Below is a small trained network, with its code and all its weights. Each question gives an input and a class and asks what happens when units are switched off, that is, made to give their printed mean instead of their output.

import numpy as np


def w(rows, s, z=0):
    codes = np.array(rows[::2]) - 128.0
    scale = np.full(codes.shape[1], s)
    scale[-1] = z or s
    return codes * scale


def norm(h):
    return h / np.sqrt((h * h).mean(-1, keepdims=True) + 1e-5)


def f(y):
    return np.maximum(y, 0)


def log_softmax(a):
    a = a - a.max(-1, keepdims=True)
    return a - np.log(np.exp(a).sum(-1, keepdims=True))


def net(x, mask):
    res = np.array(x, float).reshape(1, 6) / 4 @ E
    u = 0
    for l in range(2):
        y = f(norm(res) @ A[l][:, :-1].T + A[l][:, -1])
        res = res + np.where(mask[u : u + 15], y, B[l][:, -1]) @ B[l][:, :-1]
        u += 15
    return log_softmax(norm(res)[-1] @ U[:, :-1].T + U[:, -1])


A, B = {}, {}
E = w([
[133,255,204,157,29,18],'x0',
[202,43,13,183,78,57],'x1',
[126,122,83,53,37,77],'x2',
[170,190,98,136,50,252],'x3',
[80,93,103,187,91,196],'x4',
[196,54,167,126,57,120],'x5',
],0.0055)
A[0] = w([
[100,173,181,121,48,143,51],'L0N1',
[117,146,170,111,72,71,83],'L0N2',
[163,57,139,151,124,95,107],'L0N3',
[101,114,113,65,151,107,39],'L0N4',
[92,223,148,162,123,180,157],'L0N5',
[67,172,107,123,221,95,136],'L0N6',
[137,93,97,145,188,174,128],'L0N7',
[203,176,19,117,101,148,148],'L0N8',
[156,136,170,235,138,79,2],'L0N9',
[112,63,168,129,104,103,92],'L0N10',
[76,106,117,8,155,152,104],'L0N11',
[167,34,160,147,141,93,116],'L0N12',
[95,185,146,107,102,205,114],'L0N13',
[232,147,196,79,148,93,122],'L0N14',
[99,115,117,82,135,70,113],'L0N15',
],0.015,0.0056)
B[0] = w([
[139,128,252,102,103,141,196],'L0N1',
[151,103,88,123,224,124,207],'L0N2',
[142,77,146,122,119,87,207],'L0N3',
[122,140,96,91,95,132,160],'L0N4',
[227,196,138,173,98,125,245],'L0N5',
[47,179,106,147,173,84,254],'L0N6',
[99,89,175,192,149,194,242],'L0N7',
[153,77,123,159,97,45,251],'L0N8',
[62,159,106,95,38,170,174],'L0N9',
[157,160,117,106,90,101,176],'L0N10',
[96,103,37,57,95,136,225],'L0N11',
[144,95,130,90,47,125,230],'L0N12',
[217,147,175,166,141,138,219],'L0N13',
[75,170,182,141,193,158,206],'L0N14',
[131,158,131,107,68,136,191],'L0N15',
],0.023,0.0073)
A[1] = w([
[127,206,97,133,218,124,18],'L1N1',
[103,128,119,176,53,181,177],'L1N2',
[214,148,96,188,107,48,23],'L1N3',
[233,125,18,158,188,226,44],'L1N4',
[75,80,52,139,253,227,2],'L1N5',
[60,144,108,78,106,88,41],'L1N6',
[242,19,106,76,192,108,50],'L1N7',
[135,158,187,182,214,164,207],'L1N8',
[64,205,156,91,192,165,42],'L1N9',
[178,105,138,47,107,97,118],'L1N10',
[150,158,66,169,175,101,41],'L1N11',
[148,200,73,134,108,131,169],'L1N12',
[96,179,143,203,211,110,126],'L1N13',
[98,129,72,92,110,124,83],'L1N14',
[142,88,55,154,87,187,134],'L1N15',
],0.014,0.0028)
B[1] = w([
[92,112,124,183,137,112,189],'L1N1',
[118,93,119,146,176,116,209],'L1N2',
[101,56,148,77,166,192,254],'L1N3',
[3,88,129,155,106,129,175],'L1N4',
[166,141,160,58,223,195,209],'L1N5',
[152,164,125,85,59,169,206],'L1N6',
[171,81,165,194,148,93,213],'L1N7',
[108,195,51,103,103,88,238],'L1N8',
[113,76,105,195,182,168,213],'L1N9',
[69,122,90,151,121,135,217],'L1N10',
[93,168,145,136,101,91,162],'L1N11',
[102,94,142,132,130,97,189],'L1N12',
[100,141,98,169,97,68,220],'L1N13',
[168,168,154,84,124,92,181],'L1N14',
[180,119,162,126,165,74,197],'L1N15',
],0.027,0.0077)
U = w([
[39,198,105,227,176,83,157],'0',
[157,5,166,180,119,73,172],'1',
[205,155,64,147,121,164,4],'2',
[105,133,87,43,35,84,158],'3',
[191,156,84,157,113,185,2],'4',
[252,223,211,184,110,116,145],'5',
[95,134,104,67,230,201,115],'6',
[114,163,162,134,69,209,78],'7',
],0.017,0.0098)

Each question gives the input, the list of numbers given to net, and the class t.
The units are the neurons (one row each of A and B). Each row of codes is followed by its name. A weight is (code - 128) times the scale printed after its matrix; where a second scale follows, it is the last column's (A, B and U).
mask holds one flag per neuron, layer by layer. A switched-off neuron (its flag False) gives its mean, the last column of its row in B, instead of its output. The means were averaged over made-up inputs and are rounded, as every weight is.
A unit's drop is (log p(t) with every unit on - log p(t) with that unit switched off) / (log p(t) with every unit on - log p(t) with every unit switched off).
The circuit of an input: a set's keep is (log p(t) with only the set's units on - log p(t) with every unit switched off) / (log p(t) with every unit on - log p(t) with every unit switched off). Starting from the 12 units with the biggest drops (on a tie, the unit counted first), units are removed one at a time, each time the one whose removal leaves the highest keep (on an exact tie, the one counted first), for as long as the keep stays at least 0.8.
units of the circuit, in order: the units of the circuit, biggest drop first
top k neurons: the k neurons with the biggest drops, biggest first
top k neurons in layer l: the k neurons of layer l with the biggest drops, biggest first
drop of u: that unit's drop, to one decimal
input [6,-2,-8,3,3,-5], class 5: units of the circuit, in order	L0N5
input [-4,0,-4,7,7,3], class 0: top 3 neurons in layer 0	L0N12, L0N7, L0N3
input [-7,-1,2,-3,-6,-8], class 6: top 3 neurons	L0N11, L1N5, L0N7
input [-8,-3,6,1,-3,-5], class 6: top 3 neurons	L1N5, L0N7, L0N12
input [6,-4,2,-8,0,6], class 0: top 2 neurons	L0N14, L0N2
input [-6,-6,0,-7,-4,-8], class 6: top 2 neurons in layer 1	L1N5, L1N6
input [5,0,8,-2,2,2], class 0: top 4 neurons	L0N12, L0N11, L0N2, L0N8
input [7,5,4,-7,-5,-3], class 0: top 2 neurons	L0N14, L0N2
input [5,-8,-7,0,5,-1], class 5: top 2 neurons	L0N5, L0N1
input [-1,1,-3,-1,-3,0], class 0: top 2 neurons in layer 1	L1N3, L1N13
input [-2,-6,7,1,-3,-8], class 3: top 3 neurons	L0N11, L0N7, L0N14
input [-6,-5,2,-1,-1,3], class 6: top 2 neurons	L0N7, L1N5
input [2,3,0,-4,-6,-3], class 0: top 2 neurons	L0N14, L1N9
input [8,6,-8,-7,3,6], class 3: units of the circuit, in order	L0N9
input [-7,-2,8,2,-2,6], class 3: top 2 neurons	L0N11, L0N13
input [-5,-7,1,-4,3,7], class 3: drop of L0N10	0.2
input [-7,6,5,-3,-7,-5], class 3: drop of L0N15	0.1
input [-7,3,-6,0,-6,-3], class 6: drop of L1N5	1.3
input [-2,5,5,-8,0,-3], class 3: drop of L0N3	0.0
input [3,-2,-1,-3,-6,8], class 0: units of the circuit, in order	L0N14
